(in the rows, 128 means zero)
Each row has a class, written as a number after it.
[120 135 142 146 155  91 108   5 142  79 151 141 125 103 139 184 102 143
 111 127 136 119  61 176 103 154 205  87  87 107 110 133 129 225 117 183
 188 120 171  53 130 179  95]
1
[120 151 159  84 102  86 160 161  99 164 154 103 162 108 126 123 142 113
 151 122 126 131 117 174 145 105 162 105 142 174 138 126 126 146 120 117
 161 140 134 152  95 113 134]
8
[176  77 172 183 146 160 143 131  53 126 125  59 129 120 137 104 146 149
  87 166 155 131  58 172 131 151 154 154 145 172 195 102 174 115 182 130
 108  78 210 128 123  79  92]
1
[148 152 127 136 112 152 111 132  92 149 118 131 107 145 117  97 154 138
 122 152 126 105 148 148  98 121 143 123 110 112 111 108 141 117 137 128
 125 158 153 145 140 132 162]
3
[118  99 132 101 162 160 136 155 105 102 137 120 136 127 149 128 118 106
 143  96 106 139 139 132 107 159 148 142 168 172 172 118 127  97 141 132
 124 105 150 105 117 121 123]
2
[181 104 110 145 175 129 104 159  66  96 110 104 105 155 150 107 146 147
 146 117  83 204 146 160 193 145  85 122 128 166 111 164  92  81 126 166
 131 108 141  58 163 130 118]
2
[154 137 139 171 102 115 142 125 125  83  99  84 117 169 109 129 133 119
 134 130 140 162 146 148 101  90 125 138 133 128 138 124 128  92 139 151
  91  95  48 164 164 109 154]
7
[118 149 123 100 130 141 120 121 125 111 128 142 117 120 173 126 107 131
 130 103  95 145 123  85 135 153  77 124 128 151 147 112 122  74 154 124
 137  80 166  95 103 130 121]
6
[135 130 109 144 138 152  97 122 129 150  85 108 142 101 123  81  79 121
 117 126 121 146 139 104  58 108 152 124 142 155 117 125 167  41  96 118
 132 183 174 128 112 155 116]
2
[115 132 109  96 154 109 153 138 102 112 144 148 125 103 137 138 102 109
 126  83 132 126 139 115 143 156 158  89 140 160 121 120 149 154 117 154
 147 144 136 117 140 140 124]
1
[123 110 134 119 122  85 137 169 110 124 114 128 108 131 133 140 131 136
 132 113 138 112 113 149 119 146 161 125 137 144 140 120 158 137 112 126
 124 115  99 142 142 117 140]
1
[142 156 137  65 105 154 144 115 138 119 133 147 116 151 135 146 161 139
 160  93 132 136 118 145 149 104 155 149 112 143 100 123 125 138 114 113
 159 168 121  98  69 151 131]
8
[100 138 133  90 109 204 139 104 139 117 123 119 160 125 122  94 136 150
 124 165 196 101 150  85 134 137 199 109  82 134  85 153 105 210 126  71
  89 161 210 185 126 140 157]
6
[145 103 115 121 140  92 157 112  92 119  97 113 124 129 170 129 125  90
 122 154 166 131  80 168 165  99 128 144 130 123 125 119 132 141 103  87
 155  97 116  91 138 125  91]
4
[146 143 137 121 126 122  40 104  84 135  86 108  81 135 114 114 112 178
  88 126  83 150 143  88 178 193 125 123  54 156 103 210 105 146 175 224
 148  77 167 111 142 130 140]
8
[ 33  84 122 110 171 153 144 142 195 111 155 162 137 159 133 122 134 188
 112  90 163 101 181 127 108 125  93 136 168 114 177 131 153 114 124  82
 132 109 197 117 102 114 141]
6
[146 182 110 104 116 145 125  61 129 165  98 164 139 120 136 112 149  70
  84 145 167 106 158 101 127 108  90 143 149 110 149 140 116 129 135 104
 158 156 170 126 147 152 111]
7
[117 101 102 139 123  74 111 129  70 119 170  97 146 149 142 143 125 119
 119 145 144 120 102 146 189 127 152 137 127 101 124 144 145 209 136 142
 140 104 121 174 127 126 148]
6
[ 87  69 140 131  84 137 143 152 224 174 148 177 158 119 132  94 118 193
 136 128 136  87 113 106  71 103 120 178  30  58 136 128 129 137  91 159
  42 147  93 152 121 128 136]
2
[136 115 153  94 122  69 156 105 160  89 152 106 133 146 122 141 140 101
 134  84 160 113 152 142 170 139 136 130 158 147 126 131  75 190  89 126
  61  40  94 142 148 101 123]
1
[141 131 124 164  63 134  74 133 119 182 129  90 175 161  85 101 142  94
 130 119  89 113 173  41 101  87 137 163 121  83  95 133 155 138  68  71
 123 111  74  85 105 157 143]
5
[145  87 187 151 114 187 114 117 113 144 124 155 118 176 174 147  91 110
 160  62 133  87 183  51 115 157 114 139 152 132 174 136 134 101 152 127
  83 105  27 114 107  80 151]
4
[121 100 107 166 117 102 147 132 189 116 188 125 111 154 136  96 118 119
 108 158  79 105  95 169 119 134  94 105  99  66 145  71 127 178 121 149
 137  87 113 182  98 121 123]
4
[106  99  94 146 110 149 152 157 124 113  94 103 123 150 104 130  96 121
 115  92 183 122 125  92 117 108 172 139 125 109 109 143 204 125 135 168
 131 155  78 115 150 139 110]
4
[133 181 165 100  94 133 100 123 208 157 169 139 134 115 155 118 145 109
 140  93 113 146 112 107  60  94 112 101 104 115 105  79 101  57 135 139
 157 151 143  92 111 152 127]
7
[109 136  80 111 111 121 128  98 220  68 118 149 141 111 141 120  91 109
  78 165 109 141 110 141 102 142  80 111 105 126 161  77 127 145 146 131
 159  93 177 131 138 133 106]
6
[119 139 122 130 138  74 141 113 135 131 137 157 109 134 133 125 110 128
 148 129 129 127 147 135 138 119 144 129 147 127 131 146 106 118 105 140
 157 142 149 154 129 120 133]
6
[155 128 137  94 115 158 118 120  74 139 128 140 132 100 204 130 112 105
 124 157 124 150 134 131 101 110  83 112  88 143 115 120 106  73 156 107
 129 102 146 106 119 143 122]
0
[173 102 146 133 122 120 106 111 132 174 159 130 134 146 147 115 107 144
 137  96 154 115 141 110 139 138 104  99  75 131 130 122 158 130 145 142
 111  84 106  74 101 129  90]
4
[147 103 142 101  82  99 102 116 110 142 146 102 148 135 122 150  69 109
 144 113 117  99 136 154 138 152 155 109 107 161 153 139 173 114 135  99
 128 107 118 148  98 108  95]
8
[120 113 127 110 155 133 168 182  87 145 143 132 129 138 127 115 145 134
 157  96 146 115 162 159 147 109 141 142 153 136 135 117 133  93 112 110
  99 150 143 138 158 114 129]
2
[ 80 136 142 190 152 164 116 106 121 164 166  89 151 110 130 111  96 173
 117  80  37 122 151  73  56 106 112 116 130 104 157 124 147  46 124 155
  64  78 105 150  88 120  74]
7
[126 158 135 123 111  97 162 119 136 125 126 154 112 137 168 125 158  94
 111 107 149 107  98 130 162 116 131 135 116 113 160 116 135 169 136 150
 128 104 127 124 142 156 114]
7
[123 139 127 121 165 145 124 158 128 139 150 116 129 140 110 152 134 156
 148  93  92 154 125 138 172 128 164 126 125 150 144 114 111 120 120 149
 141 130 128 155 128 128 130]
6
[142 129 119 115 126 111 181 142  90 110 121 127 129 136 130 118 128 138
 136 131 118 126  88 157 125 152 129 134 147 156 144 129 149 139 130 142
 131 148 130 104 158 133  96]
2
[129 109 113 113 119  95 126 165 108 113 143 133 121 135 127 120 120 119
 154  88 164 138 137 122 135 139 191 139 140 153 130 120 142 114 136 177
 158 141 153  97 129 135 147]
1
[121 142  96 129 115 116 104 113 104 112 112  80 121 137 125 134 137 137
 125 160 103 143 112 193  95 103 104 130 183 110  82 146  74  86 131 153
 160 172 158 141 152 122 104]
2
[108 128  98 147 152 140 118 145 102 134 115 130 138 175 171 109  94 100
 135  82 102 135 123  79 190 130 129 157  98  98 154 148 150  83 140 152
  94 115  75 166 164 131 127]
5
[137 135  77 154 146  84  52 156 140 131 129  72 122 131 104 123 109 125
  88 163  95 173  63 110 119 113 185 148  88  90  91 124 131 152 132 188
 164 105  79 187 152 155 104]
0
[127 151 134 183 105  79 125 105 123 127  97 130 126  96 115 165  79 152
 126  72 133  65 130 104 146 109 161 119 172 170 169  81 152 193 118 163
  91 129  90 163  98 134 148]
3
[144 204  87 224 181 193 224 131 157  74 122 104 122  99  75 136 122 102
 119 152  62 141  94 100 160 137 124 116 150  89 200  57 148 148 140  90
  40  50  66 244 164 112  57]
6
[116  88 102 118 125 143 135 143 128 120 138 125 120 185 136 126 117  76
 109 127 132 124 136 147  85 155 121 145 158 118 199 164 176 113 138 149
 126 105  71 173 136 170 145]
3
[115 148 128 109  96 127 135 134  86 145 140 148 104 126 151 126 128 119
 122 123 114 100 126  70 146 142 124 121 128 120 108 134 129 160 129 123
 162 131 162 111 113 145 133]
6
[149 188 191 246  90 131 104 151 165 133  83  80 123 105 120 105 161  96
 137 176  49 156  75 148 115 115 135 114 126 121 197 117 107  46 135 107
 126  46 161 135 101  93 119]
3
[111 115 106 125  77 138 106 153  90 132 100 106 103 142 139 122 113 146
 128 145  97 129 141 105 118 103 124 121  92 112  75 161 109 110 118 136
 143 115 129 115  92 145 106]
0
[153  49 112 155  46 185 132 126  81 107 136 169 141 153 154 148 126  56
 163 133  90 106 178 118 129 176 124 164  79  82 167 210 197 114 124 105
  85 101 126  58 113 204 176]
5
[164 189  86 104  51 163 164 125  97 140  66  67 117 160  35  68 152  99
  79 150 124 150 103 121  85 107 128 151 116 128  97  64 156 111 121 175
 173 139 146 102 134 158 126]
1
[115 147 109 119 119  85 138  82 193 109 145 115 107 130 138 145 143 185
 103 143 118 119  38 153  94 115  73 154  99  92 134 128 135 129 136 140
 107  51 113 119  94 149  47]
3
[130 167 137 118 126 140 194 120  92 119 156 148 133 133 157 107 140  99
 131  91 127 120 164 109 198 104 114 119 151 162 150 118 106 123 137 130
 143 148 188 128 121 110 108]
7
[152  72 114 167   8 153  80 145 101 103 134 136 148 211 198 123 163 156
 136 159 156 117 142 189 129 153 109  81  79  92 116 175 158 172 146 131
 134 170 133  60 167 201 160]
1
[157 170 141 121 118  89 132 124 119 117 125 121 139 102 125 142 158 141
 127 136 116 133  84 154 136 158 130 129 119 144 121 156 141 145 148 148
 115 116 149 112 157 120 100]
2
[ 89 131  84 114 139 149  91 168 138 104 162  96 117 217 141 120 158 158
 138  80  65 130 136 192 117 133 170 135 150 109 113 104 113 117 159 210
 122 166 113 205 147 149 164]
5
[130 147  77 100  92 133 113 130 183 145 133  98 107 146 101 117 127 158
  86 116 152 108 138 103  90 101  79 120 156 121  75 100 133 140 143 151
 149 151 120 158 102 143  94]
4
[107 104 116  41 104 157  73 116 210 172 154 109 150 140 110 131 119 121
 135  93 202 118 144 109  75  84 125 138  98  83  67 110  78  84 103 109
 101 176 113 145 161 182 165]
7
[109 123 105  98 149 108 148 154 138 110 147 145 121 118 135 126 132 174
 150 150 147 126 147 175 131 104 144 100 141 179 130 107  74 171 121 117
 168 164 167 153 107 131 146]
3
[146 200 144 165 114 155 129 101 124 159 130 153 131 174  82 143 150 188
 150 105  83 108 184 131 143  96 151 168  73 129 163 107 141  91 153 145
 134 125 144 150 103  97 127]
5
[ 92  85 139 122 150 187 161 150 196 130 165 134 143 135 146  92  68  44
 106  80  98 121 108 169  57 135 116  49  92  71 116  82 210  47 119 147
 106 206 127 153 174 132 146]
5
[126 144 127 112 142 139 154 150 154 109 169 122 101 153 121 131 138  99
 150  88 126 134 114 120 117 122 152 126 154 119 118 125 138  96 112 123
 125 138 108 142 126 153 120]
3
[ 90  96 112 109 106 130 131 150  86 124 136 116 119 132 135 154  80 114
 148  91 159 112 130  68 141 130  88 118 139 124 140 144 145 100 160 119
 146 126 101 122  96 133 160]
7
[125 168 152 134 120 143 139 109 141 116 156  90 117  95 146 101 106 120
 102 141 141 162 112  83  33  64  99 141 132 128  94  85 132  30 147 113
 125  85 170 164  86 139 144]
0
[108 111  92  89 127 125  95 153  80 180 151 126 137 134 174 124 122 103
 121 105 158 118 126  77 120 134  91 119 170 116 148 110 121 162 176 163
 162 105  93  98 100 158 116]
6
[135 143 139 131 164 131 137 110 111 116 130 139 108 113 117 127 117 151
 140 110 138 125 157 138 147 140 181 109 121 156 113 129 116 113 109 127
 120 148 186 158 140 113 141]
1
[136 136 180 168 107 178  70 155 192 121 132 127 125 149 139 155 121 144
 127  93 104 140 140  88 100 140 197 118 123 149 119 163  98 112 122 162
 149 190 132 116 210 154 117]
2
[148 125 130 151 107  96 104  77  64 149  85 134 109 122 146  94 101 108
 152 147 106 105 135 171 121 147 132 114 119 119 156 142 159  89 124 109
 132  94 166  94  69 141 133]
8
[117 126 132 114 131 112 106 150 145 129 134 153 111 106 171 138 129 144
 145 102 105 130 134 106 121 125 140 105 114 139 116 106 116 153 124 145
 128 107 115 111  79 128 131]
6
[128  64  88 131  86 179 121 216 165 117 142  98 120  85  84 170 147  77
 101 152 180 126 157 143 166 103 142 131 134 115 135 120 116 137 147 103
 164 122 211 128 128 121  94]
1
[110 177 100 136 138  95  66 175 115 158 141 118  93 170  90 136 134  82
 145 134  99 146 147  83 141 163 175 115 139  81 123 179 125 118 136 141
 196 112  92 199 148 147 167]
6
[ 94 150 103 149 136 131  63  92  65 189 140 105 124 162  91 104  93 150
 140 133  66 118 124  26  98 175 108 111 124  76 102 240 153  96 102 115
 162 128  92 122  78 171 127]
3
[146 140 130 104 150 136 132 114  94 124 119 116 120 120 143 139 106 113
 147 123 142 150 103 158 168 118 146 117 108 149 131 125 131 115 145 121
 143 137 114 162  98 120 132]
8
[121 132 150 110  94  84  93 160 102 164 104  75 136 218 167 111 120  77
 115  74 156  95  21 167 139 134 180 133 136  81 153  79 204 131 155 158
 128 133   4 151 193 126 114]
8
[162 181 166 107  61 163 179 125  66 167  95  95 110 157  71  86 140  71
 173 124 147 109 100 110 142 134 154 128 105 112 130 106 143 125 148 120
 116 116  88 142  75 124 176]
8
[100 116 144 138 149  90 158 153 126 147 136 156 127  80 154 138 129 158
 136 129  83  99 115 137  94 124 164 124 117 137 140 127 129 174 108 141
 102 125 107 153 137 132 129]
5
[127 143  49 115 169 166  53 152 115  93 124 145 129 181 170  54 173  79
 133 124 148 173 152 136 187 186 111  83 121  90 121 148 109 165 207 201
 174 140 192  87 101 159 167]
2
[127 163 129 101 138 119 177 102 149 137 106 131  88 134  56 127 112 154
 144 120 133 125 118 126 118 145  80 112 153 142 155 128 122 105 135 106
 176 103 130  87 103 134  96]
8
[100 106 115 115 140 119 152 122 144 101 127 113 130  86 104 123 112 126
 133 124 135 122  95 128 143 132 129 122 148 147 134 128 118 147 101 112
 134 116 193  99  80 149 145]
3
[142 124 123 119 140 157 192 108 169 101 194 169 142 163 173  88 112 113
 127 125 116 132 103 116 137 131 119 113  97 135 149 131 168 150  97 105
 119 172 122 166  92 153 107]
3
[ 83 134 105 140 126 138 169 138 125  89 109 109 128 125 149 101 116 145
 141 126 112 146  88 128  96 117 142  97 177 135 106 121 143 101 112 117
 156 170 169  93 113 148 101]
6
[125 108 142 120 142 128 139 111  86 124 140 117 112 203 181 105 116 149
 117 114 132 135 150 111 124 134  61  99 140 167 137 175 141 134 142 118
 154 103 110 106 109 151 131]
5
[132  87 130  96 117 108 113 128  88 162  92 136 136 127 183  92 115 133
 135 112 141 141 141 104 133 100 110 152 115 171 142 138  99 116 100 152
 114 132 106 116  88 150 177]
7
